[ 22   5 -12 -26  -6   8 -10  23 -16 -21  -4  26   4  -3 -15  25  19  20
  -3  -2  20   1  11  -3   1   0  -8  16   0  -8   7  16] -> Y > cf
[ 11  14 -13  -8   1  -4  -4   5   9 -15 -10   7   2  -7   6   2 -16  21
  10  -3 -11   1   6  -2 -20  15  -6  11   0 -10   3  -3] -> D > Lm
[  6  -5   5 -24  -2  -1 -13  10  -3  -9   1  25   6 -11 -12  12  22  15
  -6  -5  -1   2   2  -3   0   5 -10  18   0  -8   7   8] -> Y > cf
[ 10   1  -1 -26  -5   3 -10   1  -9 -15   3  14  -8   1 -11  15   7  17
  -3   2   3   5  -3 -16  20  -4 -17  30 -12   1   3  18] -> Y > cf
[  9   1 -10   7  -5  -7  -3  26  10  -7 -11   3   6  -1  -5   1  -1  -8
   3 -18   2   2  18  23 -15  26  13 -13  11 -16   6   8] -> K > Nf
[  1  -2  -1  -4   4  -3  -5  16  15   2   0   7  -7  -8  -6   1   5  -6
  -7 -20 -10  -4   9  11 -12  18   1 -12   3  -5   7   4] -> K > Nf
[ 17   6  -4 -25 -11   3 -10  -9 -15 -27   4  22   4 -11 -13   6  30  16
   2   7  16   4   2  -4  36  -7  -8  34  -4 -10   5  10] -> Y > cf
[ 12   8 -11   0  -3  -6  -4   3   7   9 -10   1   8  14 -14  -1 -18  20
   8  -4   0  -7  -3  -5 -14  -3 -29  16   0 -11 -12  -1] -> D > Lm
[ -3  15 -10  -8   2   3  -2  -5   2 -17  -9  -5   5  18 -23   6 -11  16
   6 -10   7  -4  19   1 -22  13 -23   5  -5  -1 -11   4] -> D > rr
[ 18   9 -16 -14  -6  -4  -1   3   2 -17  -2  11   8 -13 -11  -2   3  23
   8 -11  15   1  19  -1 -28   8   2  13  -1 -22   9   3] -> D > rr
[  8 -10   0 -29  -7  -7 -10  33  12  -8  -6  24  -3  -4 -17  14  23  14
 -10 -14  -9   0   6   2   1   8 -13   3  -1 -10  12  17] -> Y > bc
[ -2  -4  -2  10   6  -4  -1  18  12   5  -7  -4  12   0   5   4 -10  -7
   1 -10  -8  -5   6  22 -30  19   8 -26   3  -3   1   4] -> K > Nf
[  8  -4   3 -19  -6  -3 -13  14 -16   0   0  16   7   3 -23  21  15  19
  -9  -4   2   0  -3  -6  21   2 -24  21  -3   3  -1  21] -> Y > cf
[ -7  19 -10 -10   0   3   1  -8  -3 -29  -4  -3  -2  -2  -7  -2 -10  28
   8  -8   6  -2  24   0 -18  13   0  -4  -7  -8   7   0] -> D > rr
[ -4  -2   1  21   2  -6  -4   2  20  11  -7 -17   6  13 -12  -4 -15 -24
  -2 -17 -13  -6  10  25  -8  31  -6 -21   3   1 -14   5] -> K > Nf
[  9  -2   4 -29  -6  -3 -14  12  -5 -13   1  31  -2 -15 -15  16  29  20
  -7   0  -5   5   3  -8   5   3 -12  26   2  -3  10   0] -> Y > bc
[ 16  14 -22  -2  -2   0  -1  -7   5 -24  -6  -6  17   7 -11   2 -15  17
   9 -13  10  -1  15  11  -3  17 -11   7  -5 -14  -6  19] -> D > rr
[ 12   4  -4 -22  -4   2 -10   7 -12 -20  -3  23   4 -15  -5  17  23  21
   3   2   4   2  -1  -3  13   3  -7  21   0  -5   7   7] -> Y > cf
[ 0 -2  3  5 -4 -2 -5 18  0 -8 -5  5 -5 -8  2  5 10 -8 -1 -4 -5  2  5 14
 20 17 12 -7  5 -6  1  6] -> K > Lb
[  5  -5   2 -13  -8  -9  -6  18   5  -8   2  14  -3 -10  -3   5  19   3
  -6 -16  -5   0  -5  11  41   9  -3  -1   0 -18   7  24] -> Y > bc
[ 13  -4  -4 -18  -8   0  -1  11   6 -16  -9  13  -6   5  -6   1  16  -1
   4  -6   5   8   7   4   9   4   4   3   1 -18   5   6] -> Y > bc
[ -2  12   0  30   2  -9  -6  15  -2   7  -9  -2   2 -11  -1   2  -4  -4
   4  -6  -9  -4   2   8  19  16   3  -6  11  -5  -7 -16] -> K > Lb
[  1   8 -10  -5  -6  -5   1  -7  11  -9 -10  -9   9  27  -9  -6 -20  19
   9  -3  -3   0   8   0  -6  12 -17   8  -6 -11 -10   8] -> D > Lm
[ -6  10 -10  -1   0   1   3  -6   3 -17 -11 -11   8  16  -6   0 -19   6
   7  -3   0   2  11   7 -16  20  -8  -1  -1   0  -8   6] -> D > Lm
[ 19  16 -22  -3   0   0   3 -11   9 -12 -10  -3   8   6   0  -3 -25  17
  13  -2   2   2   4   1 -15   7 -13  14  -3 -10  -9   3] -> D > Lm
[  6   0  -4  12  -2  -8  -2  35   5   5  -5  -1  -4  -2   3   6  -5  -7
  -2  -7  -8   2  -6  15  16  17   9 -16   8  -6   0  16] -> K > Lb
[-11  -5   0  10   4 -12   3  33  10   3  -9 -18  -3   0   8   2 -23   7
  -8  -8 -25  -7  -8  12  16  11   1 -36  -2  -2  -4  19] -> K > Lb
[ -3  -5  -6  -1   8  -1   1  25  22  -2  -8  -4 -22   3  -3   4  -2 -11
  -7 -19  -8  -6  12  18 -13  13   4 -31  -2  -7   6   6] -> K > Nf
[ 14  14 -14   8   2  -3  -2 -15  -1  -1  -2   5  29 -15   0  -5  -8  23
  12  -8   3  -5   5   9 -27   2  -1   8   1 -10  -1  -5] -> D > Lm
[  6   2  -2 -12  -5   1   0 -13   2 -14   7   6  21   4  -3  -6   7   2
   2  -6   4   5  10   8  13  11   2  19   0 -10   3   9] -> Y > bc
[ 26  19 -26 -14  -2  -3   0   4   1 -12  -5  14  10 -13  -9  -5  -7  34
  14  -9  12  -7  10  -3 -24  -2  -6  12  -1 -22   4  -5] -> D > Lm
